Below is a small trained network, with its code and all its weights. Each question gives an input and a class and asks what happens when units are switched off, that is, made to give their printed mean instead of their output.

import numpy as np


def w(rows, s, z=0):
    codes = np.array(rows[::2]) - 128.0
    scale = np.full(codes.shape[1], s)
    scale[-1] = z or s
    return codes * scale


def f(y):
    return y / 2 * (1 + np.tanh(0.7978845608 * (y + 0.044715 * y**3)))


def log_softmax(a):
    a = a - a.max(-1, keepdims=True)
    return a - np.log(np.exp(a).sum(-1, keepdims=True))


def net(x, mask):
    res = np.array(x, float).reshape(1, 6) / 4 @ E
    y = f(res @ A[0][:, :-1].T + A[0][:, -1])
    res = res + np.where(mask, y, B[0][:, -1]) @ B[0][:, :-1]
    return log_softmax(res[-1] @ U[:, :-1].T + U[:, -1])


A, B = {}, {}
E = w([
[142,129,121],'x0',
[115,127,136],'x1',
[147,24,151],'x2',
[59,101,2],'x3',
[135,129,140],'x4',
[165,141,96],'x5',
],0.0081)
A[0] = w([
[171,165,157,172],'N0',
[82,90,160,249],'N1',
[98,165,138,195],'N2',
[214,145,157,93],'N3',
[105,190,116,62],'N4',
[139,67,128,55],'N5',
[121,129,98,114],'N6',
[121,112,114,214],'N7',
[110,191,132,175],'N8',
[103,83,75,72],'N9',
[105,175,233,96],'N10',
[140,135,36,114],'N11',
[122,126,172,180],'N12',
[148,98,133,41],'N13',
[99,219,145,47],'N14',
[152,178,133,187],'N15',
[118,111,106,177],'N16',
[116,113,75,151],'N17',
[125,181,149,49],'N18',
[219,149,123,146],'N19',
[156,189,116,150],'N20',
[148,208,100,98],'N21',
[64,118,170,244],'N22',
[117,31,185,200],'N23',
[114,114,78,79],'N24',
[124,99,104,50],'N25',
[142,160,224,217],'N26',
[193,134,92,136],'N27',
[249,115,154,101],'N28',
[97,245,145,66],'N29',
],0.013,0.002)
B[0] = w([
[141,164,146,185],'N0',
[134,119,60,174],'N1',
[242,93,128,158],'N2',
[108,183,179,199],'N3',
[112,46,133,167],'N4',
[168,66,184,160],'N5',
[69,141,175,149],'N6',
[91,182,96,156],'N7',
[175,3,67,179],'N8',
[88,118,128,200],'N9',
[109,174,127,226],'N10',
[92,98,177,229],'N11',
[140,131,132,162],'N12',
[121,54,155,131],'N13',
[155,70,182,189],'N14',
[141,123,103,171],'N15',
[99,181,126,157],'N16',
[54,175,128,194],'N17',
[105,93,182,149],'N18',
[115,174,159,179],'N19',
[125,76,81,175],'N20',
[129,68,148,193],'N21',
[156,154,34,164],'N22',
[174,93,101,239],'N23',
[124,153,175,177],'N24',
[129,121,162,141],'N25',
[113,209,105,253],'N26',
[151,154,92,152],'N27',
[77,115,122,223],'N28',
[167,56,159,222],'N29',
],0.0056,0.0058)
U = w([
[2,157,209,151],'0',
[123,140,87,246],'1',
[160,56,114,75],'2',
[183,156,24,181],'3',
[59,123,172,7],'4',
[161,181,28,79],'5',
],0.0093,0.002)

Each question gives the input, the list of numbers given to net, and the class t.
The units are the neurons (one row each of A and B). Each row of codes is followed by its name. A weight is (code - 128) times the scale printed after its matrix; where a second scale follows, it is the last column's (A, B and U).
mask holds one flag per neuron, in row order. A switched-off neuron (its flag False) gives its mean, the last column of its row in B, instead of its output. The means were averaged over made-up inputs and are rounded, as every weight is.
A unit's drop is (log p(t) with every unit on - log p(t) with that unit switched off) / (log p(t) with every unit on - log p(t) with every unit switched off).
The circuit of an input: a set's keep is (log p(t) with only the set's units on - log p(t) with every unit switched off) / (log p(t) with every unit on - log p(t) with every unit switched off). Starting from the 12 units with the biggest drops (on a tie, the unit counted first), units are removed one at a time, each time the one whose removal leaves the highest keep (on an exact tie, the one counted first), for as long as the keep stays at least 0.8.
units of the circuit, in order: the units of the circuit, biggest drop first
top k neurons: the k neurons with the biggest drops, biggest first
drop of u: that unit's drop, to one decimal
input [4,2,3,-7,2,5], class 0: units of the circuit, in order -> (N3; N28)
input [1,-8,-8,7,-3,-4], class 2: units of the circuit, in order -> (N8; N29; N4; N21)
input [7,7,-8,-5,5,6], class 2: top 4 neurons -> (N29; N8; N14; N21)
input [7,5,-6,8,3,0], class 0: units of the circuit, in order -> (N11; N17)
input [7,3,0,-8,-4,7], class 0: top 3 neurons -> (N3; N28; N19)
input [-8,6,-8,8,0,3], class 0: units of the circuit, in order -> (N11)
input [2,1,5,-6,-8,-8], class 3: top 2 neurons -> (N23; N22)
input [4,8,-3,0,-6,-7], class 5: top 2 neurons -> (N22; N11)
input [2,-8,7,-8,4,6], class 0: top 2 neurons -> (N3; N28)
input [2,-2,-7,0,7,-4], class 2: drop of N5 -> 0.0
input [6,-4,7,2,2,-8], class 3: drop of N11 -> 0.3
input [0,0,-7,6,-3,-2], class 2: drop of N23 -> -0.1
